Below are the code and all the weights of a small trained network. Each question names an input and a class and asks about switching units off, where a switched-off unit gives its printed mean instead of its output.

import numpy as np


def w(rows, s, z=0):
    codes = np.array(rows[::2]) - 128.0
    scale = np.full(codes.shape[1], s)
    scale[-1] = z or s
    return codes * scale


def f(y):
    return y / 2 * (1 + np.tanh(0.7978845608 * (y + 0.044715 * y**3)))


def log_softmax(a):
    a = a - a.max(-1, keepdims=True)
    return a - np.log(np.exp(a).sum(-1, keepdims=True))


def net(x, mask):
    res = np.array(x, float).reshape(1, 4) / 4 @ E
    y = f(res @ A[0][:, :-1].T + A[0][:, -1])
    res = res + np.where(mask, y, B[0][:, -1]) @ B[0][:, :-1]
    return log_softmax(res[-1] @ U[:, :-1].T + U[:, -1])


A, B = {}, {}
E = w([
[127,149,134,118,124],'x0',
[245,182,199,187,204],'x1',
[97,178,112,163,125],'x2',
[171,175,42,70,254],'x3',
],0.0089)
A[0] = w([
[143,142,59,83,169,168],'n1',
[92,124,40,124,118,197],'n2',
[60,89,134,133,24,175],'n3',
[69,63,59,86,147,202],'n4',
[212,173,115,167,176,151],'n5',
[164,179,2,64,242,184],'n6',
[102,90,232,205,40,253],'n7',
[59,104,62,75,98,234],'n8',
[240,156,224,209,173,194],'n9',
[41,99,49,74,86,251],'n10',
[119,93,179,84,94,148],'n11',
[193,171,194,197,200,175],'n12',
[179,112,69,99,169,146],'n13',
[100,163,106,97,153,126],'n14',
[239,167,211,201,156,197],'n15',
[109,127,166,149,37,213],'n16',
],0.0084,0.0072)
B[0] = w([
[140,134,42,64,166,176],'n1',
[148,157,105,85,96,180],'n2',
[196,127,165,153,93,215],'n3',
[145,144,90,85,83,199],'n4',
[121,89,96,149,196,187],'n5',
[176,65,23,99,191,238],'n6',
[118,124,254,239,47,247],'n7',
[192,194,117,44,68,217],'n8',
[57,78,139,176,194,234],'n9',
[205,195,108,64,53,237],'n10',
[136,133,159,137,106,156],'n11',
[103,74,95,163,161,211],'n12',
[103,112,71,123,150,165],'n13',
[115,137,109,110,133,141],'n14',
[80,42,174,212,202,228],'n15',
[167,137,220,184,39,203],'n16',
],0.0085,0.013)
U = w([
[204,155,168,105,52,237],'0',
[76,115,197,161,127,115],'1',
[158,161,76,1,120,166],'2',
[143,90,80,117,174,2],'3',
],0.01,0.00097)

Each question gives the input, the list of numbers given to net, and the class t.
The units are the neurons (one row each of A and B). Each row of codes is followed by its name. A weight is (code - 128) times the scale printed after its matrix; where a second scale follows, it is the last column's (A, B and U).
mask holds one flag per neuron, in row order. A switched-off neuron (its flag False) gives its mean, the last column of its row in B, instead of its output. The means were averaged over made-up inputs and are rounded, as every weight is.
A unit's drop is (log p(t) with every unit on - log p(t) with that unit switched off) / (log p(t) with every unit on - log p(t) with every unit switched off).
The circuit of an input: a set's keep is (log p(t) with only the set's units on - log p(t) with every unit switched off) / (log p(t) with every unit on - log p(t) with every unit switched off). Starting from the 12 units with the biggest drops (on a tie, the unit counted first), units are removed one at a time, each time the one whose removal leaves the highest keep (on an exact tie, the one counted first), for as long as the keep stays at least 0.8.
circuit, biggest first: the units of the circuit, biggest drop first
most important unit: the unit with the biggest drop
k most important neurons: the k neurons with the biggest drops, biggest first
drop of u: that unit's drop, to one decimal
input [-5,1,-5,-6], class 1: most important unit	n10
input [-6,0,-5,6], class 2: circuit, biggest first	n15, n7
input [-6,2,3,1], class 3: circuit, biggest first	n7, n16
input [-6,1,-6,-8], class 1: 2 most important neurons	n10, n8
input [-7,1,6,-3], class 1: 3 most important neurons	n10, n8, n4
input [7,8,-4,1], class 3: 4 most important neurons	n7, n16, n5, n12
input [5,1,0,2], class 3: 2 most important neurons	n10, n8
input [5,8,0,1], class 3: 3 most important neurons	n7, n16, n5
input [-8,-8,-7,0], class 0: 2 most important neurons	n6, n3
input [-3,-6,-2,1], class 2: drop of n7	0.7
input [1,-4,-6,1], class 2: drop of n7	0.6
input [5,-5,-1,1], class 2: drop of n7	0.7
